Each row is followed by its class.
[ 38  -6  27   7  -5  39  -7  -5 -86  25 -44 -15  27  58 -41   9 -27 -10
  81 -16   1 -15 -31  -7  30  28 -32 -40 -36  -2 -44 -39]
Kebe
[  4  22 -26   4  11 -14 -25 -23  51 -25   0  13  32  19  26  10  66   4
   4  -5 -15  -4   4   3 -11  12   9 -11 -26 -31 -32 -22]
doka
[-26 -38  42 -36 -41  78  -6  18  -9   2 -16  39  23 -11  25  55 -77 -10
  69 -37  17 -45   9  -2 -50  28  16 -18  -2 -21 -30   7]
bek
[  2  -3 -17   3  15   0   8  -2  23  18 -38  42  23 -49   6  40  27  17
 -16 -64 -13  -2   1   1  21  -2  -6  13 -25  42  -4 -14]
Nules
[ 32 -25 -32  26   8 -16 -10 -24 -69 -24  -1  -1  19  13  10  38   8 -21
  17 -31  -7  -3 -20  17   5 -20   6 -53  17 -34 -10   8]
Nukar
[-14  39  36 -14  10  84   9  20 -31   1  20  51  44  11   8  33 -96 -72
  -7  50   6   0  -2 -10 -15   5  15 -15 -29  -2   0  10]
gize
[ 33  45   6   2  15  33  31  17 -75 -15  -1  20  40  -1  -7  51   0  -5
  13 -16   7   0 -16  10  -2  -7  10  13  21  14  48  12]
Nules
[ 12 -27 -27  21   6 -18  -6  -4  12  -9 -19  17  -6 -19  19  12  34  -5
  -2 -29  -4   6 -11   3  -9   1  -1   8  -7  -7 -26   5]
doka
[-20   6  12   2   1 -23  10 -18  68  11 -20   3  12 -59  56  11 -50 -27
  11 -21  -8 -35 -28  18  14  -4   6 -12  13   9  -1  20]
doka
[ 18 -57  31   6   9 -10  31  -1 -52  -9 -26  68   7 -19  19  47 -25 -10
   4 -52  11 -10 -48 -58 -19  -8 -13 -34 -27 -32 -79  47]
sidi
[ 11  -7   1 -16  -2  -8   2 -43   1 -17 -43  24  48  -2  27  22  82  15
  20 -62  -5  -8   8 -20 -10  32  -9 -15 -37   0 -35   5]
Nukar
[ -5  12   9  -8  13  18 -29 -25  36 -30 -26   0  24 -14  22  25  58  18
  18 -56   4  14   8   9 -24  30 -10   2   3  -3 -43  20]
sidi
[-32  26 -43   6 -15 -15   1 -17  34 -12 -22   8   7   1  56  30  34  21
 -28 -22  -2   4   3  -8  -2   9  16 -36 -13   1 -15  13]
dol
[ -6 -24  -8  16  13 -54  -7 -15  35   8 -40   7 -13  -8   3  29  60  28
   2 -62  -9  13   2   0  14  28 -18 -14 -31   0 -35  -2]
dol
[ -1 -17 -12  -1  18 -15   3  20 -10   5  -6  23  10   1 -29 -10  10 -15
 -25   3  -7  12   5 -22  -2 -12  -3  -9 -27 -18  16  26]
Nukar
[-36  -9  50  26  42   7  -6  10 -10  45 -29  36  10  61  34  20 -32  50
  12 -45  15 -58 -47 -34  39  27  -6 -36 -57 -60 -17   7]
dol
[ -4  15  -6   3   2  43 -11   1   3   0 -11  28  29  27 -24  24  -9   4
  -3 -16   5   0   2   2  -2  -4   7 -22   4 -12  31  13]
gize
[ 11  20   5   6  19  -5 -14  -9   9 -26 -10  32  20  11 -17   7  28 -16
 -28   3 -21 -10 -22  14  -9  25  -1 -21  31   4   1  40]
Kebe
[ 13 -35 -29   4 -40   4  12   4  13  10 -70  45  21  27  18  12  61  58
 -30 -37  -8  17 -14 -20 -15   0 -45  10 -52  -2 -48  58]
Nules
[-42  51  -7 -26 -11   2 -12 -20  83 -15 -31  26  16  80   3  16  22 -11
   0  62 -24 -32  12  23   1  31  21 -11  35 -60  -6 -22]
bek
[-13 -14  -6  25  28 -18 -11  -3 -29  -4  20  -4  27  -3  38  11  -6  10
 -17 -18  -3 -25 -28 -11   5   6  14 -29  27  -3   7 -18]
bek
[-70   6 -40 -52  -7  20 -11 -18  58   7   1  67 -47  36  -6  26   8   7
 -31   6  -8  -8  41   0   3 -13  24 -63 -39  -5 -25  -2]
kuro
[ 13 -39  10 -33 -15 -17  28  12 -12  -8   0  33  17  24 -15 -33  28 -28
 -11  12 -17  10 -23 -23  -5   7 -18 -21 -33  15 -47  41]
Nukar
[-92  -9  16 -15 -10  23  37  20  30  36   7  20 -28  23  21  21 -41  60
  12 -53  42 -53  49  -1  30 -10  37 -27  35   2  33  30]
bilid
[  6  -1 -15   2   7 -11 -20 -14   8 -19 -23  24  69 -16  21  27  73   6
 -13 -51  -7  20   3 -29 -20  26 -11 -25 -46  -8 -23  23]
Nukar
[ 18  -4  23  17  18  44 -12   0 -34 -27  23 -39  31  26   5 -16  -8  17
  12  14  15  19 -13   0 -19 -11   6   6   1 -17   5  35]
gize
[-13  -5  13  14  18  19   6  38   4  25 -21  36  30  33 -18  17   5   9
   0 -20  12 -37  10  12  -3  17   5 -17   8 -44  41  21]
bilid
[ -5 -34 -24  -7   0   0 -50 -18   1 -18  19  93  17  39  -9  31  86  63
  22 -64  15   3 -30 -38  -8  -7  38 -46 -54  15 -95 -50]
gize
[ -2  -7   1  19  19  -4 -15  -4  62 -21 -34  -5  60  35 -21 -24  54  38
  11  -8   4  -8   0 -26  -1  -1  -2  -1 -25 -33   5  22]
doka
[ -5 -53  28 -27 -19  44   5   8 -51 -39  34  -4  12  -2  42 -23   4  10
 -21 -35   2  -8 -33 -24 -42  37  -4 -13  28  41 -34  59]
bek
[-57  10 -36 -41  21  31 -31  37 -12  23  20  26 -11  75  19  24  48   1
  24 -26  28  34 -19  -8 -15  22  21 -72 -77   8 -18  -9]
kugal
[-18 -18   4  -7  24  -5 -18 -16  10   4  22  26   5  21  25  -4  45  23
 -16 -64  -2 -26  -3  -9   2  27  11 -19 -23  23   2 -29]
kugal
[ 30 -33 -20  31  -1 -55 -21  33 -67  -7  43  48  -3  14  15  23  16 -14
 -11  12  -6  10 -34   3 -25   5  10 -40   8   2 -51   8]
Kebe
[-25  15  29 -27 -30  23  71 -29   9  40   6  39 -29  -9   4  -1 -88  13
   0 -39 -17 -74   5  17  27 -29 -12  -7   1  33  20 -14]
dol
[  -3  -83   -9   -7  -19   37   25   -8  -28   -1   -9   80    2    2
  -69   29   19   20   -2  -83    7   46  -17  -51   25  -29  -17  -21
  -51   68 -110   -6]
gize
[ 13  -2  96 -59 -28  47  57  15 -20  33  24   6  18   9  -2  31 -52  35
  49 -60  -8 -25  51 -14 -11  26 -50  28 -59 -12 -10  21]
Nules
[ -9  -5   5  19   7 -15 -31  17  30  -5 -23  39  33  23   6  -2  34  29
 -14 -24   7 -20  -3 -14 -10  22  -1  -6  18 -21  -1  22]
sidi
[ -5  -5   9   4   1 -26  42  34 -14 -35  29   5  41  45 -67   3  22 -20
  -4  21  14  65 -48 -34  18 -27  10 -12  12  27 -11  28]
kugal
[ 20 -43 -66 -31  24  24  46 -10 -30   7 -52  65 -58 -29  -4  12  90  -5
 -13 -56 -11   0 -41 -15 -13 -15  26 -19 -23  37 -64  -6]
Kebe
[ -1  -2   5  -5  11  13   7 -10 -33 -20 -10   4  12  21  17  37  31  13
  21 -15  11  10 -29  -8   8   8  17 -27   4 -17 -29  13]
kuro
[-10   6 -27  19  44 -19 -42 -27 -15  -6   2 -25   9 -14  17   0   5 -12
  17 -16   0  -2 -31  28  36 -21  22 -40   4  14  -2 -22]
Nukar
[-47   6  24   8  28   4  12  25  17   4   4  51  62   3  12  62 -24 -28
  -4 -49  18   2 -49 -21  25  15  23 -45   2  19   9  23]
kugal
[ 12 -21  14  34  19  -2  -7  -6 -32 -11  -1  19  44  25  29  34  26  23
 -22 -30  -3   0 -37  -7   6  15 -15 -27   0 -35 -27  34]
kuro
[  8 -33  24 -20   3   9  13  -8   6  -4  -6  72  33 -19  20  23  -4  13
  -9 -37 -14 -48  20 -50   7   8  21  -9 -58  16 -49 -28]
Nules
[-26  26  -2   2  12  27  -3  -1  23  -2   2  -4  59  33 -15  29  37  28
   0 -47   7   3  23   7   3   9 -11 -46 -15 -21   6  17]
bilid
[ 15 -80  -9 -10  -3  82  22 -13 -46  17  -9  30   1 -24  19  19  -8  11
  38 -93  -4 -31 -58  22  23 -26   6 -30  -7  44 -86 -27]
kuro
[ 18  -4 -23  14  14  -6 -35  18 -39 -14  33 -12  -1   6  21   8  28  26
 -23 -20  -8  18  -9   0  16   6  10  -3  -2  12 -16 -12]
Nules
[  7  -8  -8  24  22  10   3   9  21   3 -30  -4  43 -16  46  22  46  -8
  20 -46   2  -1  -7  22  -7  30  -7  10   2  -2  -3  15]
doka
[ -8 -30 -28 -18   6  89  28 -14 -30  16 -71 -40  -2  91 -29  -7  12  23
  32 -31  19  30 -29   6  13 -25 -35 -65 -36 -19  -9  76]
gize
[ -9 -51 -34  16 -22 -28   9 -25  29  13 -65  12 -34  -7  39  36  32  -2
   5 -30 -11  30  24  20  -6  15 -33  -8 -59   3 -95   6]
dol
[-39  49  14 -10 -20 -19 -31  40  27  10  -1  27  43  31 -28  41 -44 -53
  -8  10   3  22 -21 -22  22  45   6 -51  -2  -3  39  -3]
kugal
[ 40 -27 -10  16   3   0  15  30 -46  -1 -23  32  33 -24  25  39  34  17
 -20 -41  -3   8  -5 -34 -17  10  -1  16 -27  -9  -8  16]
Nules
[-39   9   7 -15  10   5   1  -5 -10 -14  -9   9   3  -6  17  24 -54 -37
  21   7  17 -14  -5   5  12 -11  35 -45  19   0  21  42]
Nukar
[ 10 -55  79 -13 -36  -3  96  28 -64   5  -8  35  16  63 -96   7 -60   0
  35 -38  16 -13  25 -37  27  -1 -51 -14  49  19  11  65]
sidi
[-15  13 -18   2  39  28   7  -3 -60  28  51 -54   4   5  62   3 -24  10
   3 -32  11  16  30 -33  -7 -11 -24 -41 -94 -15  -3 -15]
doka
[  4 -42  17 -24  -8 -29  -2 -26  14  -6  18  83  58 -42   2  20  12  -3
  29 -80   0 -35 -25 -42 -20  -5  19 -57 -72  71 -45 -58]
kugal
[  1  36 -27   1 -10 -16 -20 -45  -9 -42 -35  27  24 -12   2  52  54  -3
  22 -30   6  15 -10  20 -14  -3  13 -18  22   5   5  20]
Nukar
[-10 -60 -19  24  10  33 -24  -4   5  -3  -5   4  20  15  34 -28  -8  25
  -3 -15  12 -69  33   8 -13 -15  36 -42  -9 -22  -7  -9]
bilid
[ 10  35 -35  -6 -33  62 -18  24 -23 -13 -47   4  -1  32 -21   4   4   4
   2  14   9  28 -56 -64  -5  -1   9   7 -31 -72 -22   6]
doka
[ 17 -22 -51   5 -11  35   3  -4 -40   0 -17  43  22 -51  15  41 -43 -39
 -19 -31  -6 -31 -17 -37  -8 -34  37 -70 -36 -32 -38 -44]
bilid
[-30  40  11  -7  -8  59 -25  10  26 -29   5   5  34 -23  14  27 -29 -24
 -53 -32  -2  23 -48 -34   2  26  16  -1  13 -10   9  34]
kugal
[-27 -33 -29  11   0  31 -18  28  -6  -5 -16 -14  36 -22  69  25 -13   0
 -33 -36   3 -12 -25 -34 -16  30  25 -42  27 -27   2  27]
bek
[ 10  -1   1  -4 -14   0  19 -41   6  -1 -22  34   6 -13  37  15  36  44
  14 -55  -6 -44  13  -2 -28   4   0   2 -37   5 -16 -22]
dol
[ -7  -2   2 -18  -5  77 -98  29  -6 -10  17   2 -23  15 -50  -2 -19  11
  62  17  27  24  39   8 -44   6  38  17 -42 -14  -5 -44]
gize
[-43 -40 -57   3   5  12   5  -2  48   7 -47   3  22  21   0  21  35  20
 -29 -37 -15   8 -20 -66  57   0  22 -46 -13 -31 -75 -44]
bek
[  8   7  10  -3   7  18 -20   1 -16 -10 -17 -14  35  -1  15  15  29  -6
   8 -25  -2  17  14 -11 -17  34 -12   6 -27 -36  -3  22]
Nukar
[-37 -13 -14  16  34  -1  30 -41  12  -1  -9  -4  54 -11  74  30  42  -1
  14 -61  17  11 -24   2  32  -2  13 -32 -30  79 -52 -24]
kugal
[-37  -2 -13 -28  19  39   1  13  51 -13 -48  -6   7  47 -10 -12  24  -3
 -13  42   2   6  -6 -28  19   6  33 -35 -16 -43 -10  33]
kuro
[   6  -15  -21  -33   13   -2   12   24   44   11  -22 -105  -22   85
 -101  -57   39    6  114   22    4   38  -11   38   43  -34   -7  -32
  -10  -14   -2  -12]
doka
[-45  53  -3  -9   2 -40  48   8 -45  32 -57  54 -27  65 -67  76  37   0
  26 -10  36  37  17 -20  45  20 -13 -32  -9   5  16  -5]
bilid
